Where the symbols take the states:
ξ: SM->QJ, GL->QS, ZS->ZB, HQ->QN, HJ->RR, NG->RT, CR->FS, FH->LZ, SN->NJ, RD->GS, FD->BH, MC->TJ, TC->FM, GJ->MD, QB->MQ, CD->ZL, LM->CN, JG->TN, BH->RL, FJ->JH, CQ->SB, DS->HQ, JZ->MH, PG->FL, NJ->DS, JN->JG, NT->CT, SB->FD, QJ->LF, ZH->TL, NC->PH, MG->FJ, GH->CR, CC->MG, CN->HD, DP->SF, MQ->MJ, RL->DP, NR->PN, MD->TG, HS->NT, BC->TC, DQ->SJ, QQ->JZ, HP->QM, CP->LD, CT->RD, TD->JD, CF->CQ, JH->JN, FG->NR, ZQ->QF, QT->RC, LF->BC, ML->HP, BR->FP, FP->PG, PZ->ZJ, GR->DM, MH->DQ, TG->QB, RC->LT, HM->HG, NZ->ZG, DR->ZH, LD->LB, GS->HM, PR->LC, SD->ZS, JD->CF, HD->TD, ZG->QD, JB->NC, FS->PR, QG->SZ, GF->HS, QN->GL, PN->SN, SJ->NZ, CG->NG, LZ->GJ, SF->LH, LB->JF, MR->CP, DD->DR, FL->BG, PH->BR, DM->LS, BG->QG, QD->MR, HG->ZZ, LS->ZQ, MN->ML, ZL->JB, QS->NL, ZZ->CZ, RR->DD, TJ->CC, LH->TB, QM->GR, SZ->PZ, TL->QT, ZJ->MN, TB->FG, LC->HJ, QF->GH, RT->MC, LT->CG, ZB->GF, RM->QQ, CZ->LM, TN->SM, FM->FH, JF->CD, ZF->SD, MJ->ZF, NL->RM
β: SM->MH, GL->MC, ZS->BR, HQ->NG, HJ->FD, NG->SN, CR->JD, FH->MR, SN->RC, RD->SZ, FD->FS, MC->DS, TC->ZG, GJ->LD, QB->CD, CD->GJ, LM->QM, JG->QQ, BH->PR, FJ->QS, CQ->GH, DS->CG, JZ->JH, PG->SD, NJ->LT, JN->RM, NT->BG, SB->CR, QJ->DQ, ZH->SF, NC->QB, MG->GL, GH->TD, CC->QN, CN->GR, DP->HJ, MQ->ZL, RL->LC, NR->TL, MD->LB, HS->FL, BC->NZ, DQ->JG, QQ->FJ, HP->HM, CP->TC, CT->QG, TD->LS, CF->QF, JH->NL, FG->ZH, ZQ->CN, QT->TB, LF->SJ, ML->GS, BR->MJ, FP->ZF, PZ->NT, GR->ZZ, MH->JN, TG->JF, RC->FG, HM->ZJ, NZ->SM, DR->DP, LD->FM, GS->PZ, PR->CQ, SD->PH, JD->ZQ, HD->DM, ZG->QJ, JB->TG, FS->CF, QG->GF, GF->PG, QN->RT, PN->QT, SJ->TN, CG->PN, LZ->CP, SF->RR, LB->FH, MR->BC, DD->RL, FL->ZS, PH->MQ, DM->CZ, BG->ZB, QD->LF, HG->MN, LS->LM, MN->RD, ZL->MD, QS->TJ, ZZ->ML, RR->BH, TJ->HQ, LH->DD, QM->HG, SZ->HS, TL->LH, ZJ->CT, TB->DR, LC->SB, QF->HD, RT->NJ, LT->NR, ZB->FP, RM->MG, CZ->HP, TN->JZ, FM->QD, JF->LZ, ZF->NC, MJ->JB, NL->CC
χ: SM->DQ, GL->TJ, ZS->FP, HQ->RT, HJ->BH, NG->NJ, CR->CF, FH->CP, SN->LT, RD->PZ, FD->PR, MC->HQ, TC->QD, GJ->LB, QB->ZL, CD->MD, LM->GR, JG->JZ, BH->LC, FJ->NL, CQ->CR, DS->NG, JZ->JN, PG->ZS, NJ->CG, JN->QQ, NT->QG, SB->FS, QJ->SJ, ZH->LH, NC->MQ, MG->QS, GH->JD, CC->GL, CN->DM, DP->RR, MQ->JB, RL->HJ, NR->QT, MD->JF, HS->BG, BC->ZG, DQ->TN, QQ->JH, HP->HG, CP->FM, CT->SZ, TD->ZQ, CF->GH, JH->RM, FG->TL, ZQ->HD, QT->FG, LF->NZ, ML->HM, BR->ZF, FP->SD, PZ->CT, GR->CZ, MH->JG, TG->CD, RC->NR, HM->MN, NZ->QJ, DR->SF, LD->FH, GS->ZJ, PR->SB, SD->BR, JD->QF, HD->LS, ZG->LF, JB->QB, FS->CQ, QG->HS, GF->FL, QN->MC, PN->RC, SJ->SM, CG->SN, LZ->LD, SF->DD, LB->LZ, MR->TC, DD->DP, FL->ZB, PH->MJ, DM->LM, BG->GF, QD->BC, HG->ML, LS->CN, MN->GS, ZL->TG, QS->CC, ZZ->HP, RR->RL, TJ->QN, LH->DR, QM->ZZ, SZ->NT, TL->TB, ZJ->RD, TB->ZH, LC->FD, QF->TD, RT->DS, LT->PN, ZB->PG, RM->FJ, CZ->QM, TN->MH, FM->MR, JF->GJ, ZF->PH, MJ->NC, NL->MG
π: SM->SJ, GL->CC, ZS->PG, HQ->MC, HJ->RL, NG->DS, CR->CQ, FH->LD, SN->CG, RD->ZJ, FD->LC, MC->QN, TC->MR, GJ->JF, QB->JB, CD->TG, LM->DM, JG->MH, BH->HJ, FJ->RM, CQ->FS, DS->RT, JZ->JG, PG->ZB, NJ->NG, JN->JZ, NT->SZ, SB->PR, QJ->NZ, ZH->TB, NC->MJ, MG->NL, GH->CF, CC->QS, CN->LS, DP->DD, MQ->NC, RL->RR, NR->RC, MD->CD, HS->QG, BC->QD, DQ->SM, QQ->JN, HP->ZZ, CP->FH, CT->PZ, TD->QF, CF->CR, JH->QQ, FG->QT, ZQ->TD, QT->NR, LF->ZG, ML->HG, BR->SD, FP->ZS, PZ->RD, GR->LM, MH->TN, TG->ZL, RC->PN, HM->ML, NZ->LF, DR->LH, LD->LZ, GS->MN, PR->FD, SD->FP, JD->GH, HD->ZQ, ZG->BC, JB->MQ, FS->SB, QG->NT, GF->BG, QN->TJ, PN->LT, SJ->QJ, CG->NJ, LZ->LB, SF->DR, LB->GJ, MR->FM, DD->SF, FL->GF, PH->ZF, DM->CN, BG->HS, QD->TC, HG->HP, LS->HD, MN->HM, ZL->QB, QS->MG, ZZ->QM, RR->DP, TJ->GL, LH->ZH, QM->CZ, SZ->CT, TL->FG, ZJ->GS, TB->TL, LC->BH, QF->JD, RT->HQ, LT->SN, ZB->FL, RM->JH, CZ->GR, TN->DQ, FM->CP, JF->MD, ZF->BR, MJ->PH, NL->FJ
ρ: SM->LF, GL->NL, ZS->GF, HQ->GL, HJ->DD, NG->MC, CR->PR, FH->GJ, SN->DS, RD->HM, FD->RL, MC->CC, TC->FH, GJ->TG, QB->MJ, CD->JB, LM->HD, JG->SM, BH->DP, FJ->JN, CQ->FD, DS->QN, JZ->DQ, PG->BG, NJ->HQ, JN->TN, NT->RD, SB->BH, QJ->BC, ZH->QT, NC->BR, MG->JH, GH->FS, CC->FJ, CN->TD, DP->LH, MQ->ZF, RL->SF, NR->SN, MD->QB, HS->CT, BC->FM, DQ->NZ, QQ->MH, HP->GR, CP->LB, CT->GS, TD->CF, CF->SB, JH->JG, FG->PN, ZQ->GH, QT->LT, LF->TC, ML->QM, BR->PG, FP->FL, PZ->MN, GR->LS, MH->SJ, TG->MQ, RC->CG, HM->ZZ, NZ->QD, DR->TL, LD->JF, GS->HG, PR->HJ, SD->ZB, JD->CQ, HD->JD, ZG->MR, JB->PH, FS->LC, QG->PZ, GF->NT, QN->QS, PN->NJ, SJ->ZG, CG->RT, LZ->MD, SF->TB, LB->CD, MR->LD, DD->ZH, FL->QG, PH->FP, DM->ZQ, BG->SZ, QD->CP, HG->CZ, LS->QF, MN->HP, ZL->NC, QS->RM, ZZ->LM, RR->DR, TJ->MG, LH->FG, QM->DM, SZ->ZJ, TL->RC, ZJ->ML, TB->NR, LC->RR, QF->CR, RT->TJ, LT->NG, ZB->HS, RM->JZ, CZ->CN, TN->QJ, FM->LZ, JF->ZL, ZF->ZS, MJ->SD, NL->QQ
ζ: SM->JZ, GL->RT, ZS->PH, HQ->CG, HJ->SB, NG->PN, CR->TD, FH->QD, SN->QT, RD->QG, FD->CR, MC->NJ, TC->NZ, GJ->CP, QB->JF, CD->LZ, LM->HP, JG->RM, BH->FS, FJ->GL, CQ->QF, DS->LT, JZ->FJ, PG->ZF, NJ->RC, JN->NL, NT->FL, SB->GH, QJ->MH, ZH->DP, NC->TG, MG->QN, GH->HD, CC->HQ, CN->QM, DP->LC, MQ->CD, RL->PR, NR->ZH, MD->LD, HS->PG, BC->SJ, DQ->JN, QQ->MG, HP->GS, CP->BC, CT->BG, TD->DM, CF->ZQ, JH->QS, FG->DR, ZQ->LM, QT->LH, LF->DQ, ML->RD, BR->MQ, FP->MJ, PZ->HS, GR->HG, MH->JH, TG->LB, RC->TB, HM->PZ, NZ->TN, DR->RL, LD->TC, GS->SZ, PR->CF, SD->NC, JD->LS, HD->GR, ZG->SM, JB->MD, FS->JD, QG->ZB, GF->FP, QN->NG, PN->TL, SJ->JG, CG->NR, LZ->MR, SF->HJ, LB->FM, MR->LF, DD->BH, FL->SD, PH->QB, DM->ZZ, BG->ZS, QD->QJ, HG->ZJ, LS->CZ, MN->CT, ZL->GJ, QS->MC, ZZ->MN, RR->FD, TJ->DS, LH->RR, QM->HM, SZ->GF, TL->SF, ZJ->NT, TB->DD, LC->CQ, QF->CN, RT->SN, LT->FG, ZB->BR, RM->CC, CZ->ML, TN->QQ, FM->ZG, JF->FH, ZF->JB, MJ->ZL, NL->TJ

In the rows, 143 means zero.

The rows follow the links: the fewer symbols apart two states are, the more alike their rows tend to be.

Each row is also shifted at random along 3 hidden directions that mean nothing.

Rows in random order:
Each row is one state's numbers.
1: 93 135 143 122 165 150 143 134 148 141 127 147 129 153 140 125 132 145 156 145 138 140 134 123 142 136 123 149 130 132 122 140 144 142 147 125 181 142 148 141 160 150
2: 62 146 140 184 106 148 139 140 132 141 156 130 139 164 137 149 137 112 136 140 147 130 134 150 159 137 153 141 162 150 164 138 143 131 139 175 120 104 141 161 141 133
3: 126 152 140 163 123 134 142 153 139 151 152 129 146 135 151 151 144 138 136 134 139 151 152 151 148 156 153 134 154 144 157 149 156 140 131 159 121 135 132 149 137 128
4: 227 120 142 145 154 141 158 134 141 162 131 114 134 127 162 143 133 132 151 124 116 160 168 139 139 154 133 145 144 121 127 166 145 159 142 151 173 125 132 145 167 158
5: 198 134 146 143 144 148 153 144 134 138 155 151 160 143 138 163 160 145 128 147 155 129 143 162 130 135 156 149 153 144 155 141 127 158 153 146 137 148 149 132 133 158
6: 132 113 139 161 144 147 173 146 120 165 155 106 149 140 163 168 151 121 128 114 129 141 161 160 129 151 146 149 172 110 152 168 151 174 141 169 180 107 132 139 163 161
7: 128 169 146 139 129 144 113 135 160 118 136 178 136 158 118 122 134 151 154 172 161 135 118 130 160 128 143 140 123 178 142 115 129 110 147 129 101 162 156 152 123 127
8: 127 138 143 161 126 153 134 123 145 135 135 142 127 166 131 130 125 117 155 150 141 133 130 131 161 128 137 148 141 153 139 134 128 128 151 156 138 113 150 161 152 146
9: 152 154 142 158 126 134 141 155 139 148 156 138 153 132 148 155 152 145 132 138 146 148 151 156 143 153 158 135 153 149 159 146 151 142 134 154 114 146 135 144 129 131
10: 143 161 146 141 133 139 134 154 143 129 157 167 160 142 131 153 159 159 130 158 166 133 132 156 140 139 160 139 144 164 161 128 138 136 144 137 104 168 149 136 114 133
11: 155 131 144 133 156 151 145 129 147 140 130 145 133 151 139 132 134 138 153 145 138 139 138 130 143 134 130 150 135 138 127 142 133 144 151 135 168 136 150 144 157 155
12: 171 147 147 121 155 149 136 137 150 126 139 172 148 149 126 138 148 158 145 162 159 131 128 140 137 128 142 148 129 157 137 126 125 139 155 122 138 167 158 134 131 150
13: 195 137 146 148 137 151 142 133 141 133 145 153 147 152 131 148 145 135 141 153 151 130 136 149 143 129 149 150 145 153 147 135 121 144 155 147 132 139 153 143 138 154
14: 150 147 137 225 73 137 136 136 132 159 154 96 128 148 155 149 120 87 142 124 121 155 161 153 179 156 160 131 171 154 169 157 150 122 128 209 88 75 123 184 148 121
15: 143 101 142 159 148 162 175 131 118 153 152 117 147 160 149 166 148 110 130 125 138 122 148 158 128 131 143 160 171 113 148 158 129 176 158 168 192 96 146 139 168 177
16: 114 150 144 160 121 152 128 130 145 126 143 156 135 167 124 134 133 126 148 158 153 127 123 137 159 126 145 146 141 164 148 125 127 123 150 152 118 128 154 156 137 138
17: 178 138 142 138 150 141 142 136 150 149 129 133 131 136 150 131 130 141 155 138 127 156 152 131 147 148 132 142 133 137 128 151 146 140 141 139 156 140 138 148 156 145
18: 168 128 145 132 157 154 148 130 142 136 137 151 141 154 135 141 142 139 146 149 146 131 135 139 137 128 136 154 139 140 134 139 126 150 157 136 165 139 154 138 151 161
19: 93 156 142 163 118 141 136 150 138 138 157 145 149 150 137 151 148 137 133 146 154 135 135 153 150 142 156 138 154 155 163 135 145 134 138 157 111 137 142 149 128 129
20: 70 159 145 120 151 149 124 137 156 121 134 177 136 162 120 121 138 156 153 167 160 129 114 125 150 126 133 145 122 161 134 117 135 122 149 117 139 163 158 141 134 136
21: 133 123 143 129 163 155 152 129 142 141 131 142 132 156 140 134 135 134 152 142 138 134 137 131 138 131 126 155 138 128 125 144 133 151 154 135 186 130 150 140 164 162
22: 205 148 147 138 140 146 139 142 143 128 151 166 158 145 129 152 156 153 135 159 161 130 135 154 137 131 155 146 141 161 152 129 122 143 154 137 117 162 154 135 122 148
23: 128 140 145 138 145 153 137 131 146 131 137 157 137 161 129 133 137 138 149 155 150 129 126 134 147 127 137 150 136 151 137 130 128 136 153 137 147 139 155 145 145 150
24: 36 150 142 98 181 139 153 169 140 142 153 162 163 134 144 153 170 183 127 143 162 137 134 149 115 148 141 142 140 126 143 139 164 161 137 108 175 186 145 112 132 141
25: 93 131 147 87 194 156 155 145 142 128 140 177 155 154 129 143 162 173 138 157 165 119 121 139 113 123 130 159 131 129 128 130 132 164 160 100 197 177 163 111 144 168
26: 120 166 146 136 133 146 121 140 153 118 145 180 147 158 118 133 146 155 144 170 168 128 117 139 151 126 149 143 130 175 149 115 128 120 150 129 105 166 158 143 118 132
27: 147 133 146 132 153 154 145 132 142 132 139 156 142 157 132 140 143 141 145 153 151 128 131 139 139 127 138 153 139 144 137 134 126 146 156 135 158 142 155 139 147 157
28: 147 157 140 163 122 131 137 153 143 151 149 130 145 129 152 147 142 141 139 135 136 157 155 149 151 158 153 131 149 148 155 149 158 135 129 157 113 141 130 151 134 124
29: 183 121 143 124 171 147 158 135 143 154 128 130 135 136 153 137 137 143 152 132 126 150 154 133 132 145 126 150 137 120 121 157 142 159 147 133 190 138 141 136 167 162
30: 76 170 143 154 118 143 109 130 161 125 128 160 119 163 123 109 117 135 165 163 146 143 120 116 176 133 134 136 123 174 136 120 141 99 139 140 107 139 149 167 137 117
31: 129 162 142 165 114 136 132 153 141 139 157 146 151 142 139 151 149 141 133 147 153 142 140 156 152 147 161 134 152 162 165 136 146 130 135 157 96 144 140 150 121 124
32: 127 152 146 136 140 147 136 145 142 126 152 167 154 153 126 148 155 152 134 159 165 126 126 150 140 130 152 146 142 159 153 125 130 139 151 135 124 159 155 136 125 142
33: 148 140 141 169 122 141 150 148 131 150 157 126 151 141 150 160 149 128 130 133 142 142 152 160 144 148 157 140 162 141 161 150 145 149 139 167 127 124 136 148 139 141
34: 155 134 147 111 171 154 148 139 144 130 140 168 152 150 131 144 155 159 140 156 158 126 129 143 125 127 138 154 135 141 134 132 126 155 159 118 167 165 159 124 140 162
35: 200 151 148 136 141 147 131 134 151 126 139 167 145 149 126 137 143 150 147 162 155 135 131 141 146 130 145 146 131 164 141 127 123 132 153 132 120 159 155 142 129 146
36: 136 132 142 140 152 144 160 153 129 149 157 137 160 138 150 165 161 147 125 134 149 135 148 161 125 145 152 146 159 128 154 150 146 166 144 146 157 144 142 129 141 153
37: 116 132 142 150 141 154 141 124 144 139 131 139 125 163 136 128 125 122 156 145 136 135 133 128 154 130 130 150 140 141 131 139 133 136 151 149 161 116 149 155 161 151
38: 120 137 140 157 134 146 137 128 148 147 128 127 119 153 145 123 118 121 161 138 125 149 143 124 161 142 128 143 138 139 129 147 145 130 141 153 155 114 140 161 164 141
39: 93 142 141 201 91 154 133 124 134 136 150 128 127 177 131 141 123 91 146 144 143 126 130 144 174 128 151 145 162 160 161 135 129 121 147 188 110 83 145 175 147 136
40: 98 124 140 125 172 146 157 139 142 156 129 126 130 142 156 133 133 141 153 128 125 150 149 127 136 147 121 148 138 113 120 157 155 156 141 133 202 132 138 138 172 155
41: 137 124 145 121 168 157 156 135 137 135 141 155 147 157 134 147 150 145 140 148 152 123 132 143 127 126 136 157 142 132 135 138 127 159 159 130 180 144 156 129 151 167
42: 84 147 142 151 133 145 143 150 135 138 157 147 152 152 137 153 153 140 131 145 156 130 133 153 141 139 153 143 154 146 159 137 144 144 142 150 133 139 145 141 133 138
43: 191 160 145 186 93 145 118 127 148 126 147 152 136 160 124 137 129 117 148 161 151 135 131 145 173 130 159 139 144 183 160 125 120 111 148 170 73 122 149 170 125 128
44: 63 135 143 154 135 157 144 133 135 133 147 146 139 172 130 143 140 123 141 148 153 119 124 141 148 124 141 152 152 143 148 133 133 141 152 153 154 117 153 148 149 150
45: 97 137 144 151 136 155 142 132 138 132 145 150 139 167 130 142 140 127 142 151 153 123 125 142 147 125 142 151 148 148 146 132 129 139 153 149 146 125 154 148 145 150
46: 202 143 146 143 139 147 134 129 151 134 133 153 136 148 133 133 134 138 153 154 143 141 138 135 150 134 139 146 132 156 135 135 126 133 151 140 132 143 150 149 142 147
47: 102 143 145 141 141 153 138 137 141 128 146 161 145 163 127 142 145 140 140 157 159 123 123 142 143 126 144 150 142 152 147 128 129 138 153 139 141 141 156 142 137 147
48: 151 141 142 154 135 140 151 153 133 149 157 134 156 136 149 161 155 142 129 134 146 142 151 160 136 149 156 140 158 139 158 150 147 154 139 155 134 140 138 139 136 143
49: 150 135 145 110 173 148 145 136 150 136 129 158 140 145 137 132 142 158 151 151 145 139 135 130 133 134 128 151 127 136 123 138 136 148 152 116 176 160 153 131 151 156
50: 157 147 138 204 90 136 139 141 133 156 155 107 136 142 154 153 130 104 139 127 127 153 159 155 167 156 160 133 166 151 166 155 149 130 130 193 98 96 126 172 143 126
51: 187 152 142 153 131 131 144 156 140 150 154 136 155 123 153 157 153 150 132 137 142 154 158 159 140 158 157 134 151 147 157 151 151 146 134 152 115 153 133 141 129 133
52: 174 132 144 107 179 145 151 140 150 144 128 150 141 134 146 134 143 162 151 143 137 148 145 131 129 142 127 149 127 128 120 147 142 154 148 116 182 164 146 129 154 157
53: 131 139 145 158 129 154 137 128 141 132 142 149 136 165 129 138 134 123 146 152 149 127 128 139 153 126 143 150 145 153 145 132 126 134 153 153 136 122 152 153 144 148
54: 112 132 144 158 132 156 145 131 135 135 147 144 139 166 132 146 139 121 141 147 149 123 130 145 148 126 144 152 152 145 149 136 128 142 153 157 147 116 152 149 148 153
55: 207 140 148 123 158 150 142 137 146 129 141 167 151 145 130 145 152 156 141 158 157 131 134 145 133 129 145 150 133 152 139 131 122 148 157 126 142 165 156 131 133 157
56: 136 154 142 113 165 130 146 165 146 148 147 152 158 119 152 150 161 178 134 140 148 154 150 149 125 158 145 135 137 136 142 147 161 154 133 119 147 184 136 123 130 135
57: 207 142 145 157 128 144 146 144 135 138 157 147 158 142 138 162 155 138 129 146 154 134 145 163 139 138 161 145 154 153 160 140 129 149 149 156 116 142 146 140 127 148
58: 117 154 139 158 127 136 130 139 152 149 131 129 123 141 148 123 121 132 158 138 126 159 147 126 164 152 134 134 136 148 136 146 156 122 131 151 131 129 133 162 151 125
59: 105 142 142 158 129 151 131 124 148 136 130 140 121 165 133 122 119 119 160 148 136 138 130 124 164 131 131 146 137 151 133 136 135 123 147 152 144 114 148 163 157 141
60: 78 138 144 145 140 155 142 136 137 131 147 154 142 167 129 143 144 133 140 152 157 121 123 142 144 125 142 151 147 146 147 130 131 141 153 144 150 131 155 143 143 149
61: 130 129 138 189 113 140 155 142 127 165 151 99 136 142 162 155 133 106 138 117 122 151 163 152 154 156 149 139 169 127 156 165 155 149 133 186 143 92 126 161 160 140
62: 160 148 143 128 154 138 136 141 154 144 129 145 134 134 146 128 134 154 156 144 134 156 147 129 146 149 132 139 127 143 127 144 149 135 139 128 149 156 140 144 148 138
63: 230 163 146 156 119 138 117 130 160 131 131 155 131 141 132 124 125 140 159 159 140 154 141 132 166 141 145 135 125 176 139 131 130 113 143 144 92 149 145 162 131 128
64: 154 139 138 197 101 137 145 142 132 162 151 102 135 139 159 152 130 106 140 121 122 155 163 153 161 158 154 135 166 139 160 161 154 139 130 189 119 95 124 168 152 131
65: 173 140 142 140 147 141 140 135 150 147 128 135 130 137 148 129 129 140 156 140 128 155 150 130 149 147 132 142 133 140 128 148 145 137 141 140 151 140 139 149 155 143
66: 165 151 143 133 149 136 134 142 155 145 130 144 133 133 146 127 133 153 155 145 133 158 148 129 149 150 134 138 128 146 129 144 149 133 138 131 142 155 139 146 146 135
67: 198 143 144 181 107 147 138 135 136 137 155 139 147 152 135 155 142 119 135 147 149 133 142 158 155 135 161 143 157 162 163 138 125 136 149 172 101 120 145 157 131 143
68: 251 137 146 153 133 148 139 126 147 136 136 146 138 145 136 140 135 131 150 151 140 142 145 142 151 134 145 147 138 156 139 140 120 138 154 150 125 135 149 151 143 152
69: 119 130 142 142 150 147 160 152 129 149 157 136 157 143 149 164 160 143 126 133 149 133 146 159 127 143 150 147 160 127 153 150 146 164 144 148 161 138 142 131 143 153
70: 127 138 138 188 110 137 147 142 133 162 148 103 132 140 160 148 129 110 142 121 122 156 161 148 159 158 148 135 163 134 154 162 158 140 129 182 131 99 125 164 156 132
71: 108 162 145 147 128 146 117 131 157 123 134 166 129 162 122 119 127 139 157 165 152 136 120 125 164 129 138 142 126 171 139 120 132 111 146 137 113 144 154 157 134 129
72: 117 136 146 115 167 151 152 149 137 131 152 166 161 150 132 155 165 161 129 152 165 122 128 152 121 129 146 153 144 139 146 133 133 160 154 123 163 165 156 120 134 158
73: 102 152 143 122 155 144 130 137 157 134 127 159 130 150 134 120 131 154 158 154 144 145 129 121 150 138 128 142 122 148 126 132 144 127 144 121 151 156 149 144 146 137
74: 183 140 145 150 136 149 135 126 148 135 134 148 132 153 134 132 130 131 154 152 141 139 137 134 153 132 139 147 135 154 136 136 126 132 151 146 135 132 149 153 147 148
75: 201 135 146 148 139 150 148 137 137 135 151 152 153 148 134 156 153 138 134 149 154 129 140 156 137 131 154 150 150 150 152 137 123 151 155 149 133 142 152 138 134 156
76: 120 130 145 127 161 152 158 147 132 138 154 153 159 150 138 160 162 150 127 145 159 123 135 156 123 132 147 152 152 132 149 140 135 164 153 135 167 151 152 124 140 161
77: 163 144 145 145 138 145 145 148 136 136 156 154 159 144 136 159 159 147 129 149 158 131 138 159 135 137 157 145 151 150 158 137 133 150 148 145 126 152 149 134 127 147
78: 29 146 142 137 145 148 145 152 135 135 156 154 152 159 134 150 155 147 131 147 161 124 125 148 136 134 146 146 151 141 154 133 147 146 143 139 152 145 150 134 136 141
79: 205 133 145 151 138 146 155 145 132 143 157 142 160 139 143 166 159 140 126 141 152 133 149 165 131 140 159 147 157 143 158 146 131 160 150 153 134 142 145 135 133 155
80: 181 122 144 134 160 146 168 152 126 150 158 138 165 134 151 172 167 149 122 132 149 134 153 167 116 143 153 150 160 123 152 154 139 177 149 144 167 147 143 122 142 165
81: 113 119 142 165 133 160 153 123 131 141 143 130 132 171 136 145 132 107 144 139 140 123 134 141 149 125 138 156 157 134 143 143 126 148 156 165 167 96 150 154 163 161
82: 150 144 143 127 157 137 153 161 136 146 156 148 164 127 149 162 166 165 125 139 153 143 149 160 123 151 153 141 149 135 153 147 151 161 139 132 145 169 140 123 129 145
83: 136 131 143 126 162 150 146 132 147 143 128 143 131 149 142 130 133 141 155 143 135 142 139 127 141 136 126 150 132 132 123 144 139 146 149 131 178 138 147 141 161 154
84: 128 159 142 132 146 134 128 145 157 142 131 148 132 134 144 124 132 156 156 147 136 158 143 127 152 151 133 135 126 149 131 140 155 126 134 129 136 159 138 147 142 127
85: 203 119 143 133 163 148 156 130 142 152 128 129 133 139 152 139 134 135 152 133 125 149 155 134 137 143 128 151 139 123 123 157 137 157 149 140 183 131 142 141 167 164
86: 167 140 146 139 145 147 149 147 135 136 156 156 160 144 136 160 161 150 128 148 159 129 139 159 130 135 155 147 151 146 155 137 131 155 151 141 136 154 150 131 129 152
87: 138 142 140 147 143 134 149 153 139 157 146 125 145 128 158 149 145 145 139 128 132 156 158 147 139 158 144 137 149 130 145 156 160 150 132 148 148 141 130 142 147 137
88: 144 125 140 164 135 144 163 147 125 158 156 115 150 140 157 165 150 125 129 123 135 142 158 161 135 149 152 145 167 124 156 160 148 164 140 167 157 116 134 142 152 152
89: 146 173 144 143 128 133 112 139 164 132 128 159 128 141 134 115 124 152 162 159 141 157 135 123 166 145 138 131 119 171 135 128 146 107 135 132 102 160 142 158 131 117
90: 273 144 148 154 128 144 141 140 140 133 153 155 160 137 134 160 156 144 132 154 156 135 146 163 139 136 164 145 148 163 158 136 118 146 154 151 102 154 150 140 121 150

Some states, each with its row:
MQ 60
JG 59
HQ 62
FS 87
ZJ 19
NC 44
HD 61
SJ 71
LF 8
PZ 42
MJ 22
ZS 15
CT 2
SZ 78
TJ 89
SN 58
PH 75
TN 37
CC 38
NJ 84
ZG 7
QG 79
GS 69
FM 27
QB 47
QD 23

Row, symbols taken left to right, then the row they reach:
83 ζ ζ β ρ β: 40
80 β ζ ξ: 77
11 χ χ π: 49
63 ξ χ χ ρ β: 30
73 π β π: 85
72 β β ζ β: 81
50 ξ χ β: 9
32 ζ π β: 54
43 π π ζ ξ: 26
36 ξ π π: 88
17 ρ β ζ ξ: 66
90 ρ β χ χ: 39
74 ζ ξ π π: 46
76 ξ ζ χ χ ρ: 5
51 ξ ξ ξ π: 70
67 ρ χ ρ β: 57
86 ρ χ ρ β: 10
33 χ ξ β π: 31
1 ζ χ χ: 65

